Below are the code and all the weights of a small trained network. Each question names an input and a target symbol and asks about switching units off, where a switched-off unit gives its printed mean instead of its output.

import numpy as np


def w(rows, s, z=0):
    codes = np.array(rows[::2]) - 128.0
    scale = np.full(codes.shape[1], s)
    scale[-1] = z or s
    return codes * scale


def norm(h):
    return h / np.sqrt((h * h).mean(-1, keepdims=True) + 1e-5)


def f(y):
    return y / 2 * (1 + np.tanh(0.7978845608 * (y + 0.044715 * y**3)))


def softmax(a):
    e = np.exp(a - a.max(-1, keepdims=True))
    return e / e.sum(-1, keepdims=True)


def log_softmax(a):
    a = a - a.max(-1, keepdims=True)
    return a - np.log(np.exp(a).sum(-1, keepdims=True))


def net(x, mask):
    ids = ['ΓΠαδζημξστψ'.index(c) for c in x.split()]
    T = len(ids)
    res = E[ids] + P[:T]
    r = norm(res)
    for j in range(3):
        rows = slice(4 * j, 4 * j + 4)
        q, k, v = (r @ M[0][rows].T for M in (Q, K, V))
        z = softmax(np.where(np.tri(T) > 0, q @ k.T / 4**0.5, -1e9)) @ v
        o = O[0][rows]
        res = res + np.where(mask[j], z, o[:, -1]) @ o[:, :-1]
    y = f(norm(res) @ A[0][:, :-1].T + A[0][:, -1])
    res = res + np.where(mask[3:27], y, B[0][:, -1]) @ B[0][:, :-1]
    return log_softmax(norm(res)[-1] @ U[:, :-1].T + U[:, -1])


Q, K, V, O, A, B = {}, {}, {}, {}, {}, {}
E = w([
[103,174,168,82,150,146,90,167,175],'Γ',
[94,166,139,149,153,42,77,150,117],'Π',
[89,205,133,168,130,165,107,155,102],'α',
[129,157,85,164,90,101,157,71,232],'δ',
[98,162,134,103,120,97,218,124,163],'ζ',
[95,156,92,123,162,144,253,129,146],'η',
[82,74,71,74,87,111,162,141,94],'μ',
[126,130,131,136,140,112,242,160,144],'ξ',
[226,137,86,52,217,130,155,161,79],'σ',
[93,53,139,159,213,125,166,62,76],'τ',
[190,166,71,36,157,139,120,102,82],'ψ',
],0.0033)
P = w([
[167,103,178,96,89,112,214,86,48],'0',
[66,219,33,51,253,97,227,143,99],'1',
[75,206,56,69,235,92,195,128,101],'2',
[95,221,74,83,229,119,186,153,125],'3',
[85,220,65,105,217,110,167,164,121],'4',
[90,209,88,102,209,114,145,171,149],'5',
[101,192,63,118,192,139,122,159,138],'6',
[107,179,103,139,174,139,98,177,155],'7',
[107,163,101,146,155,131,88,163,158],'8',
[101,163,100,156,155,141,73,179,164],'9',
[99,123,109,174,123,161,51,170,165],'10',
[119,107,98,192,116,144,26,184,198],'11',
[130,120,88,166,140,122,85,186,176],'12',
],0.0017)
Q[0] = w([
[159,149,126,111,54,154,224,140,232],'h1',
[153,57,141,69,106,63,87,139,118],'h1',
[102,92,168,203,108,154,203,28,132],'h1',
[238,189,125,118,154,124,53,100,67],'h1',
[213,200,115,56,150,228,13,143,15],'h2',
[79,120,164,176,138,144,128,100,50],'h2',
[124,127,115,186,78,173,234,118,191],'h2',
[147,135,61,173,97,82,104,133,52],'h2',
[128,114,79,59,32,134,130,124,88],'h3',
[194,180,197,83,160,152,108,133,139],'h3',
[139,81,118,159,106,108,191,156,209],'h3',
[123,158,120,221,90,106,255,123,216],'h3',
],0.012)
K[0] = w([
[152,152,163,34,68,157,185,135,132],'h1',
[83,87,92,123,103,92,86,132,137],'h1',
[155,113,135,130,178,108,192,71,65],'h1',
[130,168,134,204,141,133,69,102,179],'h1',
[94,172,152,175,141,152,6,172,152],'h2',
[120,151,111,136,187,125,161,147,94],'h2',
[174,104,114,119,92,154,160,93,103],'h2',
[113,133,93,140,93,87,130,147,89],'h2',
[110,137,82,69,71,116,95,138,117],'h3',
[176,174,154,104,158,139,121,167,162],'h3',
[116,105,148,165,91,91,120,141,111],'h3',
[108,150,157,188,65,94,199,96,70],'h3',
],0.014)
V[0] = w([
[129,104,187,135,225,145,112,222,82],'h1',
[105,147,49,148,149,255,178,134,103],'h1',
[197,74,86,179,155,185,146,77,153],'h1',
[89,112,119,129,116,141,136,195,59],'h1',
[124,146,59,96,137,32,147,93,162],'h2',
[144,94,73,226,101,82,153,184,48],'h2',
[114,190,104,202,105,164,105,61,24],'h2',
[153,117,45,133,139,117,99,75,162],'h2',
[183,150,190,181,188,81,119,207,103],'h3',
[178,181,158,142,133,163,167,29,187],'h3',
[73,163,122,132,162,242,128,166,115],'h3',
[99,107,51,137,190,80,126,160,149],'h3',
],0.0086)
O[0] = w([
[153,169,198,138,194,155,5,69,153,203],'h1',
[156,170,188,186,136,218,118,235,103,254],'h1',
[93,37,100,157,152,193,139,163,72,27],'h1',
[153,187,179,168,96,199,91,108,150,203],'h1',
[154,115,212,111,124,40,137,81,48,198],'h2',
[154,165,32,147,171,134,164,18,160,144],'h2',
[138,187,25,192,139,78,105,152,94,130],'h2',
[141,141,113,76,120,122,57,135,48,54],'h2',
[123,131,110,38,255,108,153,170,132,139],'h3',
[226,87,139,188,145,73,72,134,172,129],'h3',
[15,98,143,154,116,94,131,142,194,193],'h3',
[100,144,63,189,138,109,212,109,81,189],'h3',
],0.0048,0.0062)
A[0] = w([
[148,129,78,149,124,113,140,108,111,128],'n1',
[101,132,126,134,127,165,100,145,88,103],'n2',
[161,69,85,99,162,184,148,96,201,4],'n3',
[143,141,171,157,120,114,99,96,134,123],'n4',
[127,103,152,141,117,165,139,155,114,115],'n5',
[180,107,101,106,77,130,35,144,46,57],'n6',
[57,96,172,47,118,153,46,160,183,62],'n7',
[168,49,83,79,60,99,126,131,161,49],'n8',
[93,141,136,147,107,106,102,133,108,132],'n9',
[137,188,57,143,125,157,74,152,163,46],'n10',
[54,25,106,195,179,164,78,52,95,42],'n11',
[86,149,147,124,148,115,162,123,138,132],'n12',
[115,93,145,110,118,114,142,114,87,135],'n13',
[132,106,126,138,161,100,96,153,133,127],'n14',
[95,140,75,75,134,58,70,30,130,47],'n15',
[110,128,120,114,135,145,115,126,128,116],'n16',
[55,75,1,96,103,81,151,192,107,79],'n17',
[124,111,113,152,101,114,105,124,161,134],'n18',
[143,194,48,142,128,162,75,171,161,48],'n19',
[119,79,121,171,96,149,122,164,139,77],'n20',
[75,109,105,129,101,148,127,122,169,126],'n21',
[153,121,96,37,169,189,91,129,83,52],'n22',
[90,136,97,91,22,221,143,69,102,59],'n23',
[127,162,138,128,129,112,148,143,132,127],'n24',
],0.0095,0.0041)
B[0] = w([
[98,134,159,104,133,156,95,144,142,136],'n1',
[172,120,133,130,119,110,137,97,150,141],'n2',
[194,50,116,88,152,192,199,97,178,168],'n3',
[94,107,85,103,128,116,127,151,125,231],'n4',
[108,133,89,120,128,89,120,124,145,148],'n5',
[195,69,99,178,56,119,55,132,84,130],'n6',
[61,76,215,42,92,169,42,179,155,235],'n7',
[152,170,232,187,126,91,107,87,177,114],'n8',
[153,98,119,115,138,153,159,120,143,167],'n9',
[144,192,95,174,159,172,86,164,179,230],'n10',
[34,62,147,237,183,125,122,69,81,166],'n11',
[148,108,100,114,112,140,92,126,121,221],'n12',
[135,158,98,146,134,144,101,124,157,130],'n13',
[113,141,134,117,102,148,158,101,126,145],'n14',
[126,145,51,50,129,48,70,28,151,152],'n15',
[146,133,150,140,118,116,139,136,118,112],'n16',
[110,113,37,64,158,209,90,154,44,137],'n17',
[128,160,135,115,148,143,156,137,100,123],'n18',
[146,187,91,178,160,184,64,150,186,253],'n19',
[112,138,91,105,134,87,173,172,134,108],'n20',
[172,159,147,122,138,125,121,128,69,122],'n21',
[145,204,196,106,179,115,142,152,64,100],'n22',
[98,200,137,136,5,196,185,73,91,192],'n23',
[125,111,117,126,129,141,103,117,133,199],'n24',
],0.013,0.0035)
U = w([
[56,79,213,48,105,155,54,187,172,168],'Γ',
[118,148,53,58,145,31,82,20,163,138],'Π',
[147,209,75,197,175,193,62,178,205,182],'α',
[91,99,13,67,166,190,114,179,18,13],'δ',
[82,121,79,147,117,40,221,242,157,130],'ζ',
[208,31,115,93,178,196,210,93,195,144],'η',
[96,195,131,132,16,190,200,68,90,160],'μ',
[182,144,254,187,107,40,150,97,202,6],'ξ',
[179,200,215,82,223,115,164,145,32,97],'σ',
[38,59,141,232,201,126,122,65,81,172],'τ',
[232,66,118,171,60,90,46,150,56,152],'ψ',
],0.0056,0.0014)

Each question gives the input, a string of symbols that net reads in full, and the target symbol t.
The units are the heads (4 rows each of Q, K, V and O) and the neurons (one row each of A and B). Each row of codes is followed by its name. A weight is (code - 128) times the scale printed after its matrix; where a second scale follows, it is the last column's (O, A, B and U).
mask holds one flag per unit, heads first, then neurons. A switched-off unit (its flag False) gives its mean, the last column of its rows in O or B, instead of its output. The means were averaged over made-up inputs and are rounded, as every weight is.
A unit's drop is (log p(t) with every unit on - log p(t) with that unit switched off) / (log p(t) with every unit on - log p(t) with every unit switched off).
The circuit of an input: a set's keep is (log p(t) with only the set's units on - log p(t) with every unit switched off) / (log p(t) with every unit on - log p(t) with every unit switched off). Starting from the 12 units with the biggest drops (on a tie, the unit counted first), units are removed one at a time, each time the one whose removal leaves the highest keep (on an exact tie, the one counted first), for as long as the keep stays at least 0.8.
units of the circuit, in order: the units of the circuit, biggest drop first
unit that matters most: the unit with the biggest drop
k most important neurons: the k neurons with the biggest drops, biggest first
heads that matter: for each layer, one digit per head in row order, 1 if its drop is at least 0.15 and else 0, layers parted by /
drop of u: that unit's drop, to one decimal
input ζ ξ α ψ α α ξ ξ α ξ, target ξ: unit that matters most => h3
input μ μ η ξ τ ξ μ μ ξ μ α ξ ξ, target μ: heads that matter => 000
input ζ σ ψ ψ τ ξ α ξ μ α ξ ζ, target ξ: units of the circuit, in order => h3, h1, n8
input α ζ μ μ ξ μ, target μ: heads that matter => 001
input ψ Π ξ α ζ α ξ ξ, target δ: units of the circuit, in order => h1, n17
input ψ μ η, target δ: heads that matter => 100
input ξ δ μ ξ Γ α δ, target η: units of the circuit, in order => h2, h1, n3
input τ α ξ α ξ Γ μ δ τ, target τ: heads that matter => 000
input α η σ σ α τ τ η ζ, target Γ: heads that matter => 000
input α δ ξ δ, target Γ: heads that matter => 001
input μ η σ ξ ξ ξ, target μ: heads that matter => 001
input μ ψ δ, target μ: heads that matter => 000
input Π ξ μ ξ μ ψ τ ξ σ ψ, target Π: units of the circuit, in order => h1, n15
input ψ Γ μ ξ δ ξ ζ, target δ: units of the circuit, in order => h1, n17
input Π ψ μ τ ξ ξ δ Π δ σ, target δ: most important neuron => n17
input σ Γ α σ α α ξ, target τ: heads that matter => 100
input α τ μ ξ ξ ψ ψ ξ μ τ α ζ, target Γ: heads that matter => 001
input Π ξ η ξ ξ μ τ η, target σ: heads that matter => 001
input Γ α μ ψ α ξ ξ τ ξ Γ α α η, target Π: heads that matter => 100
input μ δ Γ ξ μ Π σ, target Π: units of the circuit, in order => h1
input α α Γ, target Γ: heads that matter => 010
input σ σ ζ ξ μ ζ, target τ: heads that matter => 101
input Π ξ α ξ, target σ: drop of h3 => 0.7
input η μ ψ ψ, target ψ: drop of n6 => 0.1
input Γ ξ ξ Γ ψ ξ μ Π ξ, target Π: drop of h2 => 0.0
input α Γ τ δ ξ τ α ξ ξ Π, target Π: drop of h1 => 0.6
input Γ α ψ α ξ Γ ξ σ ζ, target Π: unit that matters most => h1
